Below is a small trained network, with its code and all its weights. Each question gives an input and a class and asks what happens when units are switched off, that is, made to give their printed mean instead of their output.

import numpy as np


def w(rows, s, z=0):
    codes = np.array(rows[::2]) - 128.0
    scale = np.full(codes.shape[1], s)
    scale[-1] = z or s
    return codes * scale


def f(y):
    return np.maximum(y, 0)


def log_softmax(a):
    a = a - a.max(-1, keepdims=True)
    return a - np.log(np.exp(a).sum(-1, keepdims=True))


def net(x, mask):
    res = np.array(x, float).reshape(1, 6) / 4 @ E
    y = f(res @ A[0][:, :-1].T + A[0][:, -1])
    res = res + np.where(mask, y, B[0][:, -1]) @ B[0][:, :-1]
    return log_softmax(res[-1] @ U[:, :-1].T + U[:, -1])


A, B = {}, {}
E = w([
[125,118,140,122,119,159,111,109,140],'x0',
[133,155,126,149,140,123,147,134,122],'x1',
[175,130,32,123,77,188,95,187,152],'x2',
[82,214,152,32,111,137,100,166,69],'x3',
[112,131,179,99,2,118,235,119,100],'x4',
[140,140,122,122,140,127,142,116,116],'x5',
],0.0086)
A[0] = w([
[136,172,74,63,101,161,97,173,99,111],'n0',
[179,112,110,143,2,165,212,150,132,127],'n1',
[207,102,62,170,155,172,102,140,174,96],'n2',
[234,84,44,189,154,144,82,138,191,197],'n3',
[98,186,111,71,166,139,64,154,91,172],'n4',
[52,158,212,76,78,106,164,130,42,153],'n5',
[132,86,135,183,147,75,175,33,179,250],'n6',
],0.0063,0.0025)
B[0] = w([
[109,63,164,208,194,156,91,160,62,183],'n0',
[112,62,199,224,213,150,72,148,61,223],'n1',
[146,204,86,78,47,84,153,156,210,209],'n2',
[174,224,57,131,88,110,132,145,203,255],'n3',
[89,63,187,175,159,167,121,110,69,194],'n4',
[84,181,115,84,107,2,217,101,167,228],'n5',
[171,90,159,173,190,150,74,181,74,232],'n6',
],0.0067,0.0075)
U = w([
[180,83,131,175,165,191,75,167,117,236],'0',
[67,55,167,150,172,133,133,115,65,157],'1',
[125,202,96,39,2,90,181,122,213,6],'2',
],0.0072,0.002)

Each question gives the input, the list of numbers given to net, and the class t.
The units are the neurons (one row each of A and B). Each row of codes is followed by its name. A weight is (code - 128) times the scale printed after its matrix; where a second scale follows, it is the last column's (A, B and U).
mask holds one flag per neuron, in row order. A switched-off neuron (its flag False) gives its mean, the last column of its row in B, instead of its output. The means were averaged over made-up inputs and are rounded, as every weight is.
A unit's drop is (log p(t) with every unit on - log p(t) with that unit switched off) / (log p(t) with every unit on - log p(t) with every unit switched off).
The circuit of an input: a set's keep is (log p(t) with only the set's units on - log p(t) with every unit switched off) / (log p(t) with every unit on - log p(t) with every unit switched off). Starting from all 7 units, units are removed one at a time, each time the one whose removal leaves the highest keep (on an exact tie, the one counted first), for as long as the keep stays at least 0.8.
circuit, biggest first: the units of the circuit, biggest drop first
unit that matters most: the unit with the biggest drop
top k neurons: the k neurons with the biggest drops, biggest first
drop of u: that unit's drop, to one decimal
input [-8,-3,4,-1,-7,-7], class 2: circuit, biggest first -> (n2, n3)
input [0,-2,2,4,7,4], class 1: circuit, biggest first -> (n1)
input [0,7,6,2,2,1], class 1: top 2 neurons -> (n3, n6)
input [-7,8,6,-1,4,4], class 0: top 2 neurons -> (n1, n5)
input [1,-8,1,7,5,3], class 1: circuit, biggest first -> (n0, n3)
input [-8,4,6,-5,-1,4], class 2: top 2 neurons -> (n2, n3)
input [8,2,6,-7,-4,4], class 2: top 2 neurons -> (n2, n3)
input [-2,-7,1,-5,-8,1], class 2: top 3 neurons -> (n2, n3, n1)
input [-6,5,-5,2,1,-6], class 2: top 4 neurons -> (n1, n5, n0, n4)
input [-4,1,2,7,4,2], class 1: circuit, biggest first -> (n0, n3)
input [-4,-7,5,0,8,3], class 0: top 2 neurons -> (n1, n4)
input [1,-4,1,4,3,5], class 1: top 3 neurons -> (n3, n2, n0)
input [0,6,-7,1,2,-1], class 2: top 2 neurons -> (n5, n1)
input [3,5,6,0,5,8], class 0: circuit, biggest first -> (n1)
input [-5,6,6,-2,8,-4], class 0: top 2 neurons -> (n1, n4)
input [4,-3,6,1,4,-2], class 1: top 3 neurons -> (n3, n1, n6)
input [-1,2,5,-6,-2,0], class 2: top 2 neurons -> (n2, n3)
input [4,7,7,8,6,3], class 1: drop of n0 -> 0.1
input [6,-4,8,-3,8,-6], class 0: drop of n1 -> 0.8
input [1,3,1,-2,-3,5], class 2: unit that matters most -> n1
input [5,-1,3,6,1,2], class 1: drop of n0 -> 0.2
input [-5,-8,2,-6,-2,0], class 2: drop of n1 -> 0.2
